Read these off the grid that follows.
1) Give the maximum.
2) Give the 4th-last entry, reading row by row.
3) Give the bottom-left entry.
4) Give the 3rd entry from the end, reading row by row.
5) Give the entry in the bottom-right corner.
6) Give the 3rd entry on the diagonal from the top-right corner.
7) Give the entry directly above the largest entry.
8) Give the entry just right of 119.
[[134 122 116 123 134]
 [153 117 116 132 135]
 [146 123 151 108 128]
 [127 157 118 144 123]
 [144 143 105 105 109]
 [122 131 119 131 137]
 [120 140 139 139 130]
 [127 115 136 131 121]]
1) 157
2) 115
3) 127
4) 136
5) 121
6) 151
7) 123
8) 131

Read these off the array that follows.
1) Which number is the 1st entry on the diagonal from the top-right corner?
2) Which number is the first entry of the smallest entry's row?
3) Which number is the third largest entry?
4) Which number is the first entry on the main diagonal?
5) Which number is the largest entry in the last column?
6) Which number is the entry directly above 126?
7) Which number is the second entry on the main diagonal?
8) Which number is the bottom-left entry?
[[116 120 114 113 148 119 111]
 [134 117 131 129 118 131 132]
 [119 113 117 111 149 120 111]
 [116 109 113 110 146 119 112]
 [125 111 122 112 147 122 114]
 [122 103 121 125 118 122 123]
 [133 123 132 140 102 129 135]
 [135 113 135 135 110 125 128]
 [103 133 104 137 105 120 126]
 [124 109 121 112 146 121 113]
 [118 130 116 119 143 119 112]
 [110 107 111 121 125 116 116]]
1) 111
2) 133
3) 147
4) 116
5) 135
6) 128
7) 117
8) 110

Read these off the matrix that follows.
1) Read off the 2nd entry on the diagonal from the top-right corner.
2) Read off the entry in the bottom-right corner.
3) Read off the entry just left of 113.
4) Read off the largest entry in the last row.
5) Read off the second-last entry, reading row by row.
6) Read off the 1st entry in reading order.
7) Read off the entry directly below the centre entry.
8) Read off the entry directly above 152.
[[123 120 123 123 124 130 132 147 133 122 126 133 126]
 [130 141 128 118 129 130 121 146 131 121 118 130 137]
 [143 116 120 126 112 122 122 127 138 114 129 138 124]
 [144 117 128 113 131 126 131 137 136 128 131 109 129]
 [122 131 130 137 122 122 121 114 130 128 127 136 127]
 [118 130 122 127 127 127 131 120 119 141 130 117 132]
 [115 109 123 137 117 128 129 132 125 135 124 128 121]
 [123 150 128 130 123 122 118 134 139 110 125 126 135]
 [131 152 127 130 126 128 122 138 124 109 129 122 133]]
1) 130
2) 133
3) 128
4) 152
5) 122
6) 123
7) 131
8) 150

grid =
[[117 128 128 138 133 107 142 123 122 138 123 110 119 127]
 [121 142 115 124 118 108 139 136 125 128 124 140 137 120]
 [114 132 116 131 120 106 142 128 121 128 118 127 129 113]
 [117 130 127 137 133 106 143 124 122 138 123 112 120 126]]
Counting starts at 0.
The entry at row 2, column 0 is 114
The entry in the bottom-left corner is 117
The entry at row 0, column 1 -> 128
Report the entry directly above the largest entry.
Answer: 142
Report the entry directly above 126.
Answer: 113
The entry at row 0, column 0 -> 117
The entry in row 0 and column 2 -> 128
Report the entry in row 2 and column 1.
Answer: 132
Report the entry in row 1 and column 0.
Answer: 121
Report the bottom-right entry.
Answer: 126
The entry directly above 139 is 142
The entry in the top-right corner is 127
Report the entry directly above 132.
Answer: 142
Report the entry directly below 131.
Answer: 137
The bottom entry of the column that holds the largest entry -> 143
Report the entry just left of 140.
Answer: 124
Report the entry just left of 139.
Answer: 108

M =
[[121 118 142 122]
 [129 131 127 118]
 [129 121 149 118]
 [134 132 128 126]
 [137 126 118 133]
 [127 123 132 134]
 [123 132 136 127]
 [137 137 120 118]
 [126 128 126 128]
 [119 126 132 128]]
The largest entry: 149
The fourth entry in reading order: 122
The smallest entry in the first row: 118
What is the fourth-last entry, reading row by row?
Answer: 119
The entry just left of the largest entry is 121
What is the 1st entry on the main diagonal?
Answer: 121
The entry in the bottom-right corner -> 128
What is the top entry of the column that holds the largest entry?
Answer: 142
What is the entry directly below the largest entry?
Answer: 128
The largest entry in the last row: 132
The fifth-last entry, reading row by row: 128

data = [119 125 128 115 153 107 106 152 121 147 150]
What is the 2nd largest entry? 152
What is the second entry from the end? 147
The first entry -> 119
What is the entry just right of the largest entry? 107

Questions about the grid below.
1) The last entry of the smallest entry's row?
2) The entry in the bottom-right corner?
3) The third entry on the main diagonal?
4) The largest entry in the first row?
5) The top-left entry?
6) The third entry from the end, reading row by row?
7) The top-right entry?
8) The 3rd entry, reading row by row?
[[131 133 121 127 116 121 126 131 128 125 155 127 124 132]
 [138 127 131 131 119 123 134 127 130 132 155 108 117 128]
 [147 128 131 130 133 145 131 127 135 121 144 129 121 144]]
1) 128
2) 144
3) 131
4) 155
5) 131
6) 129
7) 132
8) 121
